Facts:
dizul | tarapar e | pluvil klipeflin | stiflan k
klasok | tarapar e | pluvil vuti | stiflan j
trugal | tarapar d | pluvil grudufo | stiflan j
ripli | tarapar g | pluvil trofos | stiflan h
ruklal | tarapar f | pluvil pliskipa | stiflan h
segre | tarapar a | pluvil grabres | stiflan j
trofos | tarapar a | pluvil zemu | stiflan k
flebru | tarapar a | pluvil notros | stiflan j
loko | tarapar a | pluvil momes | stiflan h
patek | tarapar c | stiflan j
fesken | tarapar b | pluvil kegegam | stiflan k
dradre | tarapar e | pluvil restom | stiflan h
flostos | tarapar d | pluvil gezin | stiflan l
liklan | tarapar d | pluvil grafe | stiflan j
drinus | tarapar b | pluvil zadrir | stiflan i
zemu | tarapar a | pluvil diges | stiflan i
zosegum | tarapar a | pluvil greston | stiflan i
logru | tarapar b | pluvil pliflo | stiflan h
nofo | tarapar a | pluvil brubre | stiflan k
gezin | tarapar c | stiflan i
dunana | tarapar c | pluvil kluplu | stiflan m
grudufo | tarapar a | pluvil driplun | stiflan m
nodrul | tarapar g | pluvil stepoga | stiflan j
nezi | tarapar a | pluvil dravunen | stiflan j
plaflar | tarapar d | pluvil trostan | stiflan h
skudiskik | tarapar e | pluvil daris | stiflan k
pliskipa | tarapar b | pluvil flemal | stiflan k
driplun | tarapar a | pluvil grodrem | stiflan k
grabres | tarapar a | pluvil vedis | stiflan j
zugru | tarapar a | pluvil brikas | stiflan l
modru | tarapar f | stiflan k
daris | tarapar a | pluvil patek | stiflan h
notros | tarapar d | pluvil vutek | stiflan l
zoske | tarapar f | pluvil bapo | stiflan l
brupos | tarapar b | pluvil skabren | stiflan j
lafli | tarapar a | pluvil gusol | stiflan h
drumok | tarapar c | pluvil skalol | stiflan i
bisel | tarapar e | pluvil panek | stiflan k
dreza | tarapar c | stiflan m
mezin | tarapar g | pluvil brupos | stiflan i
metim | tarapar b | pluvil nustafla | stiflan i
klikom | tarapar e | pluvil saler | stiflan l
vuti | tarapar b | pluvil klatril | stiflan m
bapo | tarapar g | pluvil triki | stiflan j
trifesken | tarapar g | pluvil fiflinol | stiflan i
stevom | tarapar e | pluvil klikom | stiflan k
skamibem | tarapar a | stiflan j
stofar | tarapar a | pluvil loko | stiflan m
saler | tarapar c | stiflan m
tisomis | tarapar d | stiflan h
vulu | tarapar a | stiflan h
baplo | tarapar b | pluvil fligur | stiflan k
plakim | tarapar a | stiflan k
pliflo | tarapar b | pluvil vosem | stiflan h
munuvu | tarapar e | pluvil nodrul | stiflan l
pobru | tarapar a | stiflan j
romo | tarapar f | stiflan h
rasku | tarapar a | stiflan m
sekiplam | tarapar c | pluvil podam | stiflan h
trostan | tarapar d | pluvil stofar | stiflan h
greston | tarapar f | pluvil trugal | stiflan h
fleplal | tarapar e | pluvil modru | stiflan h
restom | tarapar b | pluvil gefluk | stiflan i
grasugra | tarapar a | pluvil datrem | stiflan i
stidafli | tarapar d | stiflan l
giba | tarapar a | pluvil vusto | stiflan j
vostun | tarapar a | pluvil ranul | stiflan h
deda | tarapar d | pluvil klakos | stiflan l
liskes | tarapar f | pluvil flostos | stiflan m
brubre | tarapar a | pluvil rolek | stiflan l
momes | tarapar b | pluvil klasok | stiflan i
zadrir | tarapar b | stiflan h
testuka | tarapar a | stiflan j
giklidim | tarapar a | pluvil fleplal | stiflan h
klestanen | tarapar a | pluvil baplo | stiflan j
vebror | tarapar c | stiflan h
klakos | tarapar a | pluvil flilar | stiflan k
vosem | tarapar d | pluvil vulu | stiflan l
datrem | tarapar a | pluvil lubrin | stiflan k
panek | tarapar b | pluvil tuklomo | stiflan l
druka | tarapar d | pluvil klestanen | stiflan i
flesko | tarapar d | stiflan k
ranul | tarapar a | pluvil zaplu | stiflan i
pligik | tarapar e | pluvil dizul | stiflan i
maneval | tarapar d | pluvil zatrupler | stiflan l
flaleri | tarapar a | pluvil deda | stiflan i
nemik | tarapar b | pluvil maneval | stiflan h
biskodi | tarapar b | pluvil niskufor | stiflan l
brubri | tarapar a | stiflan h
kegegam | tarapar e | pluvil sekiplam | stiflan h
tofli | tarapar b | stiflan i
zatrupler | tarapar d | pluvil mezin | stiflan j
plever | tarapar a | pluvil testuka | stiflan h
triki | tarapar a | stiflan l
nustafla | tarapar d | stiflan l
fludu | tarapar a | stiflan h
drivam | tarapar b | pluvil bisel | stiflan h
debrir | tarapar c | pluvil trovir | stiflan k
gusol | tarapar d | pluvil metim | stiflan h
grodrem | tarapar d | pluvil fesken | stiflan i
dretal | tarapar e | stiflan k
gidi | tarapar g | stiflan h
fligur | tarapar c | stiflan h
gefluk | tarapar g | pluvil drisken | stiflan h
kluplu | tarapar a | pluvil liklan | stiflan i
drisken | tarapar b | pluvil vostun | stiflan h
flemal | tarapar a | pluvil giba | stiflan l
likur | tarapar g | pluvil trudri | stiflan h
vutek | tarapar b | pluvil gidi | stiflan l
tobrezes | tarapar c | stiflan l
vusto | tarapar d | pluvil skudiskik | stiflan k
trovir | tarapar f | pluvil trifesken | stiflan j
flilar | tarapar f | pluvil drivam | stiflan k
skabren | tarapar c | pluvil plibim | stiflan i
klipeflin | tarapar b | pluvil nezi | stiflan k
fiflinol | tarapar g | pluvil dradre | stiflan h
vedis | tarapar c | pluvil stiga | stiflan j
plibim | tarapar f | pluvil pobru | stiflan h
zaplu | tarapar c | pluvil soskan | stiflan k
trudri | tarapar a | stiflan i
dravunen | tarapar g | stiflan h
soskan | tarapar c | pluvil segre | stiflan l
grafe | tarapar e | stiflan i
skalol | tarapar a | pluvil nemik | stiflan h
tuklomo | tarapar a | pluvil pligik | stiflan k
ganer | tarapar a | stiflan i
stiga | tarapar d | pluvil lafli | stiflan j
gramo | tarapar b | stiflan i
niskufor | tarapar b | stiflan k
rolek | tarapar a | pluvil dunana | stiflan l
stepoga | tarapar g | pluvil flebru | stiflan i
podam | tarapar c | pluvil logru | stiflan i
trostur | tarapar d | pluvil nofo | stiflan m
brogri | tarapar f | pluvil plever | stiflan h
trobrem | tarapar c | stiflan i
vedor | tarapar b | pluvil fludu | stiflan j
lubrin | tarapar a | pluvil liskes | stiflan m
megrevan | tarapar f | stiflan j
brikas | tarapar c | pluvil vedor | stiflan h
skulim | tarapar e | pluvil zoske | stiflan m
klatril | tarapar a | pluvil likur | stiflan l
diges | tarapar d | pluvil tofli | stiflan i

Known rows:
[-19 -24  20   5  39  -2  -9 -17 -18 -21  -1  -4  11 -32  -1  -9  -4 -31
  24   7   5 -15 -28   7 -15   8  -3 -31] -> stepoga
[ 56  12 -25  10 -14  11  -3  -6  12  14  -2  13  13  -6 -15   9  10  37
  14  -2  11  -7  -2  33  19  -9  14 -35] -> soskan
[ 45  -8 -12   3 -19  -1   8   4  11   9 -12   6   7 -14  -5 -19   3  37
  13  -9   6   6 -11   8  -4 -16  37 -10] -> segre
[ 11 -12 -19   5  -1   4  11  -1   2   0 -19   4   1 -19   4 -10  20  14
 -11  -3  -7  10 -10   6   7  -2  15   2] -> lubrin
[-21 -27 -16   5  22  -8  -4  24   8  16  -8  20  14 -26   8  -7  29  -6
  -8  10   0  24 -13   4 -17   1  24  15] -> dravunen
[ 25 -20 -18   7   3   1  12  -7   0   0 -15   3   5 -20   8 -16  17   5
  -8  -2  -5   2 -11  17  12   2  10  -2] -> flemal
[ 13  -3 -17  -9 -20   2  19  57 -14 -25  26  11   3   6  -4   4 -20  40
 -20 -17 -35  18   5   4  11  -7   7  30] -> pliskipa
[ 13  -5 -10  -6 -23  -2  16  53 -21 -31  23  12  -3  -2   6  -2 -12  37
 -19 -22 -38  20   2   5  -2  -4  18  31] -> nofo
[ 26 -20 -22   5   0   0  11   4   3   1 -19   8  -1 -20   8 -11  12  17
 -20  -5 -10   9  -7  11   7  -5  15   8] -> pobru
[ 41 -21  -1   2 -15 -12  12   2   6  20 -17 -17   8   1  -9 -19   7  43
  10 -12   9  -1   2   7  -2 -30  18   6] -> stiga
[ -1   9   5  12  34  14 -24 -18 -18 -14   3   0  11 -11 -19  30   6  -8
   5   8   1 -34  -4  32  11   0 -33 -49] -> skabren
[ 25 -17 -24   3   3   6  12  -8   8   5 -10   1  11 -11  -2 -12   7   9
  -7   2  -3   2  -5  15  27   2  -2  -5] -> biskodi
[-11 -12  25   3  34  13 -23 -13 -18 -17  -3 -11  13 -17 -10  -1  -1 -21
  13  11   7 -26 -21  20   6  -3 -14 -33] -> diges
[  2  13 -28  17   0  15   3   9   1   9  -8   7   7  -2 -16  24  34  24
 -11   0  -3  -1   4  21  18  -5  -7 -13] -> fligur
[  7  -3 -23 -15 -16   3  18  54 -15 -28  25  10   7   7   0   3 -20  37
 -28 -15 -41  14   5   6  10  -5   3  34] -> fesken
[  9 -12 -20   6  -1   5  12  -2   1  -1 -20   3   3 -19   4 -10  19  13
 -13  -4  -9   9 -11   7   9  -3  14   2] -> stofar
[ 33  -7 -12   5   2  -9  16  -4  10  -1 -21   9   7 -16  -1 -14  19  -5
 -10  -2  -6  -5  -5  13  14   6  10   2] -> klikom

Rows:
No name comes twice in this set of rows, the named rows included.
[-12 -13  19  10  39   4 -22 -14 -20 -17  -2  -1  10 -25  -8   3   5 -24
  11  10   3 -26 -21  19  -6   2 -11 -34]  trudri
[ 24  11 -15  -9 -20   0  21  60 -10 -23  22  13   3   5  -5  25 -16  39
 -21 -20 -29  14  15  13   4  -2   2  29]  modru
[ 40  -5   7   9 -17   4  11  -1  24   7 -12   3 -23  -7  10  21  10  17
  -6 -20  13  31  17  -3  40  18 -19   2]  trovir
[ 10   2 -18  -3 -30   6  42  43 -31 -49  18  -5  -5  -4   3  -9 -14  37
 -16 -29 -47  10  -5   2   8  -2  14  27]  klakos
[  3 -11   4  17  -9 -16  12   5  -4  22 -11 -17  10   3 -18  -9  34  34
  26 -11  12  -1   0  -1 -16 -25  15  -2]  lafli
[ -3  11   4   9  32  16 -20 -24 -18 -18   3  -3  13  -8 -18  29   6  -7
   5   6   0 -35  -6  31  13   4 -34 -50]  drumok
[ -8  -3 -19   8   4  12  10  16   5  11  -9   2  11  -7 -14   1  22  12
  -3   5  -1   8  -8   5  18  -6   3  -3]  zadrir
[ 10 -13 -19 -15  -6  -6  -6  68  -7 -12  30  28   9   5   2  12 -17  33
 -34  -7 -31  23  12  10   2  -9   7  38]  klipeflin
[ -5  -7   6  11 -13  12   8  12  14   1  -2  13  -8 -29   9 -12  19   1
  29  -5  15  38 -24 -13  11  17  32 -11]  gefluk
[ 17  11 -10  -8 -24  -8  31  54 -17 -40  14  11   1   0  -3  -2 -11  24
 -26 -22 -43   6   4   0   0   2  16  36]  bisel

Now the same elements, written a new way:
Known rows:
[-21 -24   1   2  -7  -7 -11  -2   6   1   5 -13   2   9 -12  -5 -18  -6
   6   6  10   1  -8   6   6   0   6  -5  -4   1  -5   3   4   6] -> stofar
[-41 -10  15   0  -5 -40 -15  -5   9   5  -7   0   2   2  -5  -3  -9 -10
   9 -20  -9  -3   3  13  21  -3  14  -4   3  18  -8 -12   5   3] -> baplo
[-27 -17  -4   2 -10  26  -8  -2   1 -17  10 -11   3   5 -15  -5 -17  -7
   6  20   3  -1  -9  -4  -1  -4   0 -12  -7  -6  -7   8   2   2] -> vulu
[-15 -21   3   1  -5  20  -6 -15   1   1  21  -8   0  17  -2  -3 -15  -4
   8   6  -4   2  -6   3   1  -3   4  -2 -10  -5 -11   0   1   6] -> gramo
[-13 -24   0   3  -9  17  -5  -8   2   1  13 -14   2  12  -7  -3 -18  -8
   6   7  -6   1  -8   6   1  -2   1  -3  -8 -10  -8   5   3  11] -> ganer
[ 10   4   8  -2  -1 -22  -9 -12   0   1   4  -4   7   7   1  -2  -9   6
  14  -8   8   3  -2  10  -2  -2   1   2   0   0 -14  -6   6   2] -> trovir
[-20 -19   6   1  -2  -3 -13 -10   5  -1  12  -7   0  13  -5  -3 -14  -1
   8   4  15   3  -7   4   7   0  10  -4  -7   8  -7   0   3   1] -> skulim
[-18 -17   3   6  -2  15 -11  -8   1   2  18  -4   2  22  -1  -4 -14   0
  11  16  18   4  -8   3  -4   0   3   2 -11   3 -13   0   3   1] -> plibim
[-14 -23   5   4  -7  19  -6 -14   0 -11  17 -12   2  14  -3  -2 -17  -7
   4   7   0   2  -9   7   0  -3   4  -7 -12  -7  -9   7   5   9] -> trobrem
[-25 -13   2   7  -5   5 -10  -7  -2   1   7  -2   5  15   1  -4 -13  -4
   9   3  -2   2  -1   4   4  -1   8  -2  -4   5 -13   0   1   2] -> zatrupler
[-15  -7  -1   0  -3  -3 -18  -8  11   0   9 -13  -4  19  -2  -5 -13   2
  14 -10  11  -3 -11  17  15  -6  13   6   6  14 -16   6  19  -9] -> nustafla
[-24 -19   1   5  -7  19  -8  -7  -1 -20  12  -9   5  12  -9  -5 -17  -6
   4  18  11   1 -11   1   1  -2   3 -13 -11  -2  -8  11   3   4] -> sekiplam
[-25 -18   4   3  -9  32  -6 -13  -1 -25  18 -10   3   5  -8  -3 -16 -11
   4  15  -1   0 -10   2   0  -5   1 -12 -13  -6  -9   8   1   9] -> podam
[-26 -18   2   3  -8 -19 -13   3   7   2  -2 -12   2  10 -12  -4 -15  -6
   6   2   6  -1  -5   7  10  -1   8  -6   0   6  -5   2   7   3] -> triki
[  2 -11  10  -5   1  -4  -8 -11  -1  -9  26  -2  -1  23  -5   4 -14  11
   7   5   4   5  -3   0 -10   0   3  -9 -14  -2 -11  -9   5  -6] -> gefluk
[-39  -9  17   1  -5 -37 -16  -7   8   1  -8  -1   2   2  -3  -1  -8 -11
  10 -19  -8  -2   1  14  20  -3  15  -4   1  20  -8 -11   6   4] -> dretal
[-34 -15   3   4  -1 -20 -14  -2  -1  -3   0   5   2   9  -8  -5 -17   0
   9   3   9   4  -4   9  18   0  14  -2 -10  24  -7   2 -12  -1] -> deda

Rows:
No name comes twice in this set of rows, the named rows included.
[-42 -14  13   4 -10 -41 -14   1  11   8 -15  -8   5  -2  -8  -4 -10 -18
   7 -15  -7  -5   2  14  18  -1  11  -5   7  11  -5  -9   9  10]  tuklomo
[-22 -21  -2   3  -4   8  -8  -8  -1  -5  12   0   2  17  -6  -7 -18   2
   8  12   7   6  -8   1   8  -1   6  -5 -15   5  -7   6  -8   1]  drivam
[-23 -19   2   5  -4  18 -10 -11   0  -5  16  -5   3  17  -3  -5 -14  -2
   7  16  15   4  -8  -1   2  -1   6  -7 -11   2  -9   5   0   2]  kegegam
[-19 -27  -2   4  -8   8  -3  -6  -3  -5   5  -5   3   9  -9  -6 -23  -6
   7   8  -8   6  -9   8   9  -3   3  -4 -18  -1  -5   9 -13  11]  flaleri
[-43  -9  20   3  -6 -30 -17  -8  11   9  -3  -7   4   4   0  -2  -4 -16
   8 -15   1  -5   3  10  14  -1  13  -5   8  14  -9 -14  16   7]  dizul
[-15 -19   1   3  -4  14 -10 -11   1  -3  17  -8   1  20  -2  -3 -14   0
   8  11  11   4  -8   0   1  -1   6  -5 -10   1 -10   4   3   1]  fleplal
[-17 -20   5   2  -5  27  -7 -16   1  -2  22  -9   0  16   0  -2 -13  -6
   8   8   0   2  -7   2   0  -3   4  -3 -10  -4 -12   2   4   6]  grafe
[-27 -15   7   2  -2 -19 -15  -5   5   2   4  -4   1  14  -5  -3 -12  -1
   8   1  12   2  -4   6  12   0  12  -5  -5  15  -7  -1   3   0]  munuvu
[ 10 -10   7  -7  -3   3  -5 -15  -2   1  23 -11  -1  10  -6   4 -14   4
   8  -2 -10   3  -2   2  -8  -2   2  -5  -5 -11 -10  -8   1   4]  restom
[-26 -17   7   4  -5 -21 -14  -2   5  -8   2  -8   3  12  -8  -3 -15  -5
   5   1  12   0  -7  10  11  -1  10  -9  -5  10  -6   4   7   2]  tobrezes
[-23 -11   6   7  -4   1 -10  -6   1   1   7   0   4  19   3  -3 -11  -3
  12   4   2   3  -3   6   1  -1   4   2  -9   5 -15  -3   3   1]  megrevan
[-23 -24   3  13  -4 -10 -10  -7  -1  21   3  -1   8  24   8  -7 -13  -5
   7   1   8   6   1   7   7   4  11   4  -4   6 -13   0   0   9]  trugal
[-40 -22  13   8  -8 -55 -14   1  10  21 -19  -6   7   5  -3  -6 -12 -16
   6 -18  -3  -1   2  18  23   2  14   0   3  14  -4  -8   4  14]  driplun
[-20 -34   2   8  -6 -21 -11  -3   7  20   2 -12   5  17  -5  -7 -18  -7
   5   5  20   4  -7   9   9   4   8   1  -4   1  -4   2   3  12]  grudufo
[-24 -13   5   6  -6   3 -10  -8   1  -5   5  -2   5  15   2  -4 -12  -4
   9   2  -2   3  -3   3   6  -1   7  -6  -8   4 -11   1   3   2]  klasok

The same elements again, as new rows of numbers:
Known rows:
[ -5  46   9  26  31 -27 -18  -4   5 -13 -26  15] -> trifesken
[  8  29 -10  48  -3 -10 -13 -13   6   5 -18   6] -> drisken
[ 21  48   9  22  23 -34 -14   2  20 -25 -14   8] -> druka
[ -8  39   5  23  -3 -15 -34 -35 -35  40 -20  25] -> brubri
[ -8  39   5  24  -3 -15 -35 -36 -36  41 -20  25] -> fludu
[ 23  28  -6  21   1 -28 -17  -8  13   1  14 -15] -> vedor
[ -7  35  -5  39  -9 -25  -3 -15 -61  28   2   9] -> datrem
[ 12  38   9   7   9 -29 -46 -22  30 -15 -16   0] -> tobrezes
[-14  31  -5  27   5 -22  -2 -13 -47  30  -6   6] -> loko
[ 13  35   7  11  11 -28 -54 -28  25  -6 -10   1] -> stidafli
[-12  36  -6  15  -3 -22 -33 -25 -17  10   1 -27] -> skulim
[ 19  22 -12  15  -9 -10 -35 -29   6  41  -3   4] -> niskufor
[ 40  38 -44  41  12 -32  -4   6 -13  23   3  -4] -> fesken
[ 21  47  13   2  20 -31 -32 -11  41 -14 -31  19] -> trobrem
[ 21  47   8  20  23 -34 -15   1  22 -22 -13   8] -> diges
[ -9  24  -8   5  17 -26 -19  -7 -12  13   2 -18] -> klasok
[  3  54  33  17  12 -30 -26 -27   9 -26   7   0] -> pligik

Rows:
No name comes twice in this set of rows, the named rows included.
[ 12  34 -13  23  -9 -29  -2  -2 -15   0  -9  -5]  debrir
[  7  37  -7  33  -1 -20 -15 -10  -9  -2 -15   2]  gusol
[ 12  43  12  26   6 -35 -29 -17  11 -32  13 -15]  deda
[ -9  52  19  50  15 -26 -13  -8 -18 -13 -35  39]  ranul
[ 28  38 -25  37  12 -24  -9  -1   0  15  -2  -4]  pliflo
[-17  35  -1  19 -10 -27 -13 -20 -45  21  10 -19]  stofar
[-12  35   8  30  16 -33 -18 -15 -27   2   4   0]  klatril
[  4  35  -9  10 -10 -27  -9 -10  17  -6   1 -37]  liskes
[-14  41   1  29 -14 -29 -17 -23 -46  15   8 -13]  lubrin
[ 18  23 -18  30  -5 -19  -6  -7  -8  21  11 -11]  pliskipa
[-18  36  -6  41   4 -13 -22 -19 -26  10 -32  11]  gefluk
[ -5  45  23  35 -33 -29  -9 -37 -61  10  29   0]  tuklomo
[ 14  28 -10  11  -9 -17 -37 -25  -7  28 -11   6]  flesko
[-12  37  -1  33   3 -23  -5 -15 -48  25  -6   9]  skalol

